Below are the code and all the weights of a small trained network. Each question names an input and a class and asks about switching units off, where a switched-off unit gives its printed mean instead of its output.

import numpy as np


def w(rows, s, z=0):
    codes = np.array(rows[::2]) - 128.0
    scale = np.full(codes.shape[1], s)
    scale[-1] = z or s
    return codes * scale


def norm(h):
    return h / np.sqrt((h * h).mean(-1, keepdims=True) + 1e-5)


def f(y):
    return np.maximum(y, 0)


def log_softmax(a):
    a = a - a.max(-1, keepdims=True)
    return a - np.log(np.exp(a).sum(-1, keepdims=True))


def net(x, mask):
    res = np.array(x, float).reshape(1, 5) / 4 @ E
    u = 0
    for l in range(2):
        y = f(norm(res) @ A[l][:, :-1].T + A[l][:, -1])
        res = res + np.where(mask[u : u + 15], y, B[l][:, -1]) @ B[l][:, :-1]
        u += 15
    return log_softmax(norm(res)[-1] @ U[:, :-1].T + U[:, -1])


A, B = {}, {}
E = w([
[139,166,88,106,149,171,171,56,58,185,94],'x0',
[144,205,154,254,167,144,222,175,147,152,148],'x1',
[32,67,88,134,155,114,222,90,118,107,189],'x2',
[126,156,66,80,47,153,144,210,126,173,176],'x3',
[128,205,90,90,98,12,132,88,197,158,138],'x4',
],0.0077)
A[0] = w([
[97,107,137,138,131,185,86,155,69,100,123,70],'L0N0',
[86,31,137,157,102,118,217,52,190,148,155,73],'L0N1',
[115,149,122,77,104,186,169,175,172,125,131,2],'L0N2',
[49,102,157,148,174,105,159,57,159,116,73,57],'L0N3',
[94,54,68,129,81,96,207,156,105,132,126,36],'L0N4',
[79,98,130,86,146,141,189,108,186,96,185,23],'L0N5',
[98,111,75,85,120,169,130,166,136,171,175,126],'L0N6',
[88,140,57,128,106,108,101,164,144,181,175,61],'L0N7',
[118,131,65,121,152,203,144,2,54,210,119,128],'L0N8',
[159,122,83,154,161,204,109,173,105,87,116,45],'L0N9',
[119,192,160,189,131,109,203,135,182,197,179,61],'L0N10',
[116,166,43,148,108,42,95,63,155,154,171,50],'L0N11',
[31,37,129,27,56,70,76,91,98,157,111,87],'L0N12',
[92,102,79,133,136,153,167,113,113,84,188,44],'L0N13',
[110,16,162,140,109,78,118,214,225,38,176,97],'L0N14',
],0.0082,0.0038)
B[0] = w([
[91,130,78,72,100,88,151,167,162,35,86,173],'L0N0',
[99,154,113,195,132,119,56,118,63,139,76,200],'L0N1',
[74,161,108,129,174,135,94,182,79,242,165,148],'L0N2',
[133,104,154,81,237,131,58,204,158,171,151,191],'L0N3',
[71,150,90,203,180,130,37,98,99,157,74,181],'L0N4',
[99,200,78,162,105,160,116,50,84,133,74,175],'L0N5',
[140,112,175,75,250,153,119,142,203,96,154,194],'L0N6',
[125,91,128,110,234,146,108,114,145,151,100,178],'L0N7',
[104,101,203,119,47,154,193,125,253,158,119,239],'L0N8',
[118,131,96,162,144,68,131,149,131,39,115,165],'L0N9',
[213,56,95,159,79,103,132,91,63,117,181,219],'L0N10',
[97,130,125,75,130,90,177,234,176,7,106,208],'L0N11',
[205,99,103,227,115,113,157,108,75,131,207,254],'L0N12',
[94,177,115,150,98,163,90,85,75,126,113,176],'L0N13',
[125,140,178,97,70,183,234,76,215,196,99,241],'L0N14',
],0.0071,0.0079)
A[1] = w([
[156,156,150,75,78,154,148,90,103,173,77,250],'L1N0',
[84,129,155,106,150,205,95,177,98,57,112,27],'L1N1',
[183,113,205,130,191,109,80,82,147,122,83,68],'L1N2',
[179,198,117,133,52,166,61,184,166,145,106,114],'L1N3',
[147,126,142,182,176,136,151,166,107,141,174,94],'L1N4',
[141,73,109,40,77,134,35,54,115,109,184,19],'L1N5',
[143,227,68,96,169,1,124,126,160,119,121,76],'L1N6',
[173,151,228,112,181,109,83,122,116,91,74,92],'L1N7',
[181,13,114,121,119,132,141,87,106,100,142,162],'L1N8',
[168,179,152,163,74,132,11,169,123,109,73,34],'L1N9',
[79,113,127,133,136,224,144,152,91,84,123,34],'L1N10',
[137,148,81,98,163,171,78,178,141,158,178,35],'L1N11',
[146,106,191,195,103,176,156,171,75,116,145,192],'L1N12',
[95,145,93,78,106,188,181,169,107,210,150,76],'L1N13',
[81,164,159,89,135,167,82,123,167,124,124,123],'L1N14',
],0.0093,0.0023)
B[1] = w([
[107,128,181,240,117,154,125,118,203,80,124,202],'L1N0',
[139,145,148,41,42,85,152,160,86,90,54,182],'L1N1',
[54,97,119,42,157,120,106,189,95,218,190,233],'L1N2',
[11,103,148,197,219,155,200,72,65,101,143,208],'L1N3',
[236,152,87,85,132,126,69,124,111,177,170,205],'L1N4',
[174,160,76,224,114,25,214,82,61,173,201,201],'L1N5',
[166,111,140,55,60,197,96,175,81,39,43,253],'L1N6',
[94,114,112,138,184,122,169,176,80,154,146,217],'L1N7',
[209,253,121,124,140,158,112,192,158,149,158,249],'L1N8',
[66,86,55,180,106,180,94,3,128,118,82,187],'L1N9',
[155,120,130,88,125,63,91,209,144,36,83,214],'L1N10',
[79,86,176,96,228,96,51,183,85,236,111,170],'L1N11',
[174,162,66,68,48,67,94,55,164,137,155,253],'L1N12',
[119,61,233,100,166,78,122,99,137,130,136,199],'L1N13',
[208,206,113,174,106,179,126,110,95,179,247,171],'L1N14',
],0.007,0.0057)
U = w([
[251,147,71,170,98,72,132,109,95,144,213,179],'0',
[143,127,114,49,80,109,133,193,147,14,63,206],'1',
[99,99,208,140,99,150,190,79,252,162,142,159],'2',
[16,115,83,199,169,157,93,62,57,116,109,73],'3',
[98,101,152,44,227,101,83,191,110,209,176,147],'4',
[133,204,124,121,136,190,88,126,200,126,174,3],'5',
],0.012,0.0021)

Each question gives the input, the list of numbers given to net, and the class t.
The units are the neurons (one row each of A and B). Each row of codes is followed by its name. A weight is (code - 128) times the scale printed after its matrix; where a second scale follows, it is the last column's (A, B and U).
mask holds one flag per neuron, layer by layer. A switched-off neuron (its flag False) gives its mean, the last column of its row in B, instead of its output. The means were averaged over made-up inputs and are rounded, as every weight is.
A unit's drop is (log p(t) with every unit on - log p(t) with that unit switched off) / (log p(t) with every unit on - log p(t) with every unit switched off).
The circuit of an input: a set's keep is (log p(t) with only the set's units on - log p(t) with every unit switched off) / (log p(t) with every unit on - log p(t) with every unit switched off). Starting from the 12 units with the biggest drops (on a tie, the unit counted first), units are removed one at a time, each time the one whose removal leaves the highest keep (on an exact tie, the one counted first), for as long as the keep stays at least 0.8.
circuit, biggest first: the units of the circuit, biggest drop first
top k neurons: the k neurons with the biggest drops, biggest first
top k neurons in layer l: the k neurons of layer l with the biggest drops, biggest first
input [0,-1,6,-1,6], class 1: circuit, biggest first => (L0N11)
input [3,-4,-2,-3,0], class 0: top 3 neurons => (L0N14 L0N12 L1N5)
input [6,3,4,7,-3], class 4: top 2 neurons in layer 1 => (L1N11 L1N10)
input [1,5,6,3,0], class 3: top 2 neurons => (L0N4 L0N12)
input [8,0,8,6,8], class 1: top 2 neurons => (L0N11 L0N14)
input [8,4,6,-3,-6], class 2: top 2 neurons => (L0N8 L0N11)
input [6,5,-2,-8,1], class 4: top 3 neurons => (L0N3 L0N14 L1N2)
input [-8,0,-8,-2,-4], class 2: top 2 neurons => (L0N14 L0N1)
input [4,3,-3,-3,4], class 1: top 2 neurons => (L0N14 L0N12)
input [-2,4,3,-5,3], class 4: top 3 neurons => (L0N3 L0N12 L1N2)
input [1,-8,-8,-3,-7], class 0: top 3 neurons => (L1N5 L1N8 L0N1)
input [-1,-1,-1,1,0], class 5: top 2 neurons => (L0N12 L0N8)
input [3,6,6,-8,1], class 4: top 2 neurons => (L0N3 L0N12)
input [5,-6,-2,-8,-8], class 1: circuit, biggest first => (L1N1)
input [8,4,-6,-2,-8], class 1: top 2 neurons in layer 0 => (L0N14 L0N9)
input [-6,4,-4,-8,8], class 1: top 4 neurons => (L1N6 L0N8 L0N11 L0N6)
input [3,4,-8,2,-6], class 3: top 2 neurons in layer 0 => (L0N11 L0N12)
input [1,3,-5,2,-4], class 3: top 3 neurons => (L1N9 L1N3 L0N11)
input [4,5,-4,-2,7], class 1: top 3 neurons => (L1N6 L0N12 L0N11)
input [-7,-1,-6,-6,1], class 2: circuit, biggest first => (L0N14)
input [-2,-5,8,7,7], class 3: circuit, biggest first => (L0N4 L0N5)
input [-7,0,-8,-8,0], class 3: top 2 neurons in layer 0 => (L0N8 L0N6)
input [-7,-6,-8,3,6], class 3: top 2 neurons in layer 0 => (L0N8 L0N10)
input [8,-2,-8,-8,-3], class 2: top 3 neurons in layer 0 => (L0N8 L0N1 L0N4)
input [3,5,0,7,-3], class 4: top 2 neurons in layer 1 => (L1N11 L1N13)
input [6,-1,4,7,-4], class 4: top 3 neurons in layer 0 => (L0N6 L0N14 L0N2)
input [-8,-3,-2,5,-5], class 2: circuit, biggest first => (L0N14)
input [6,-6,-5,8,-5], class 4: top 3 neurons in layer 0 => (L0N14 L0N6 L0N10)
